(18.7, -56.9, -33.8, -42.4, 14.9) >> -33.8
((-44.2, 57.9, -45.5, -26.0), (2.2, -6.9, 48.7, 28.7)) >> -6.9
((16.4, -3.9, 17.2, -40.1, -35.3, -4.6, 2.3), (-14.6, -6.4, -40.5, 29.3, 15.7, -43.0, -30.7)) >> 15.7
((16.0, 15.0, 12.5, -20.8, -7.6, -40.2), (26.2, 44.9, -3.2, 40.4, -44.0, -23.9)) >> 40.4
(-36.0, 42.0, 57.0, -31.0, -54.2, -12.9) >> -31.0
(-19.6, -36.5, 3.7, 46.0, 22.2, -51.4) >> 46.0
((-17.1, -0.8, -9.0, 17.3, -44.1, -18.0, -9.1), (9.2, 5.8, -35.4, 24.3, -5.4, -31.0, 21.9), (27.9, 37.0, -3.6, 26.0, -10.4, -3.8, 37.6)) >> -10.4
((49.7, 6.4, 0.8, 18.7, 17.7, 33.8), (49.7, -41.9, 5.1, 18.7, 17.7, 33.8)) >> 18.7
(11.2, 9.6, -25.3, 48.3, -15.3) >> -25.3
---
51  76  68  82  88  83
67  71  45  76  90  98
70  79  12  67  91  87
→ 82

  5   -2  -15  -40
 10   30   24   14
→ -2

986  661  537  121  766
537  703  743  691  719
794  745  382   97  332
→ 537

3  5  1  2  4  4
7  2  4  5  0  7
1  6  6  7  4  3
→ 2

72  44  59  82  48
22  83  40  33  24
89  23  41  33  68
→ 59

3462  8863  2171  3803  8653 → 2171

6006  9632  2279  4485  4930  8096 → 4485

4  0  9  2
4  4  5  4
4  2  8  3
→ 0
---
[11.1  2.8 -1.9 45.9 15.4] => -1.9

[[  3.9   4.3   2.6 -10.1 -28.2  -9.5]
 [ -6.5 -33.0  -1.9  33.9  11.8  55.0]] => -1.9

[-55.3  49.8 -36.7 -22.7  32.1] => -36.7

[[ 30.7  35.4 -33.2  -6.1  21.0 -34.2]
 [-33.9 -33.3  36.2  20.2 -22.7  25.4]
 [-42.4 -51.8  26.0  15.2   1.7  29.9]] => 26.0

[-28.5  11.4  19.3  56.2] => 19.3

[-11.4  47.8 -38.6 -21.0] => -38.6

[ 11.9  16.5  18.5   9.3 -21.0 -51.3] => 18.5
---
[ 42.4 -16.1 -37.8  33.1  24.8  40.1  18.4] Answer: 24.8
[-17.8  19.2 -55.2 -11.2 -22.4] Answer: -55.2
[ 42.6  51.4 -28.0  57.5  34.1] Answer: -28.0
[-53.3 -29.6 -24.4   6.2 -32.0 -50.4] Answer: 6.2
[-17.0 -50.7  28.7  18.8   9.4  39.4] Answer: 18.8
[ 25.9  10.3 -13.4 -24.4 -49.4 -37.1] Answer: -24.4
[ -3.1 -18.3 -34.6  44.6  38.3  21.5 -29.3] Answer: 38.3
---
[[-1.5  0.3 -0.1  0.4]
 [-1.0 -0.3 -1.0  1.3]]: 0.3

[-1.4  1.0 -0.5 -0.9 -1.6 -0.9]: 1.0

[[-14.82  14.66 -18.25  -6.07   1.07  -7.80]
 [ -7.86   1.43  -8.37  24.17  -5.52 -23.91]
 [-11.66  -3.69 -14.34 -12.30  -9.65  -9.18]]: 14.66

[-1.549 -1.745  0.093  0.549 -0.858  0.050  1.265]: -1.745

[[-0.113  0.133  0.004 -0.123  0.059 -0.041]
 [-0.065  0.010 -0.050  0.013 -0.057 -0.047]
 [-0.007  0.133 -0.119  0.019  0.148 -0.099]]: 0.133

[ 0.048 -0.047  0.129 -0.085 -0.123  0.015]: -0.047

[[-1.8  0.1  1.5  0.3 -1.1]
 [ 0.0  0.9  1.6  1.6  0.4]]: 0.1
---
[[5210 5183 5930 6203 7516 3678 6426 5472 5653 4369 4988 5489]
 [5222 5772 5374 5391 6902 4697 6878 4928 6390 3528 4977 3443]
 [5664 4968 6971 4567 5582 4419 6245 4742 6167 3109 4270 6183]
 [5061 4806 4838 8214 6788 4790 5958 4552 6259 4179 3967 5801]
 [6690 4160 6973 6504 5481 5602 8071 3331 5890 4055 3980 6640]
 [6028 5513 6135 5805 5696 5949 7533 4689 6968 3352 4867 6432]
 [5355 5897 4982 7351 5781 6136 6455 5166 5701 4923 4205 4879]
 [4272 4050 4768 6009 6375 5292 7223 1923 5487 4563 4806 5405]
 [6956 4919 4908 5481 6386 6497 5949 4304 5864 4710 4879 5455]
 [6577 4371 7016 6579 5794 4372 5413 4206 4921 4473 4925 5004]
 [5307 4629 4650 5207 5341 4738 6506 4589 6144 3982 4661 5859]] >> 5210

[[ 15 -26   8  19  -5  10  -9   3   4  -1  -7  10   1]
 [ -7  11   7  19  -7   3 -25  -4  -9  -5 -16  24  -7]
 [ -8  -4  12  14   3 -24   7  23  18 -21   6 -16  -3]
 [  6  -4  18   1  -5 -14  14  -3  16 -19  30 -16  29]
 [ -6 -20  23  20  15  -7  -1  17  19 -11  12 -17  -3]] >> 15

[[50 65 73 72 43 71 29]
 [53 63 62 64 54 63 45]
 [54 61 68 64 45 65 31]
 [54 41 65 63 68 62 63]
 [51 44 67 62 66 60 63]
 [56 53 60 60 59 58 59]
 [88 31 44 17 73 34 32]
 [61 58 53 61 63 62 59]
 [63 38 40 48 65 31 46]
 [83 38 43 37 76 41 34]
 [50 65 74 72 42 71 28]
 [55 64 66 62 49 64 45]] >> 50

[[140 139 146 120 139 145 153 131 160 169 120 166 148 136]
 [137 166 161  86 141 158 164  96 180 228  99 214 158 129]
 [110 182 123  27 112 162 178  88 239 171  76 196 155 159]
 [106 175 138  33 125 166 198  91 237 186  61 199 150 168]
 [149 136 149 155 153 136 127 144 128 171 155 158 140 128]
 [123 184 120  29 117 166 186  92 237 167  89 194 156 161]
 [142 104 134 231 148  97  75 185  38  60 202  58 121 125]
 [142 155 154  88 144 173 163 114 180 231  96 220 151 133]
 [134 140 139 118 138 147 156 132 159 180 131 168 140 136]
 [100 182 140  29 133 168 198  89 239 163  84 195 147 166]
 [142 151 144 124 142 139 130 132 157 160 150 175 150 141]] >> 140

[[5 5 4 4 5 3 3 4 4 5]
 [1 5 6 3 2 8 7 2 4 2]
 [5 3 4 5 4 4 4 6 5 4]
 [7 3 3 6 6 1 2 7 5 6]
 [2 7 6 3 2 8 6 1 4 3]
 [2 5 6 4 2 8 7 3 4 2]
 [6 5 4 5 6 2 3 5 4 6]] >> 5
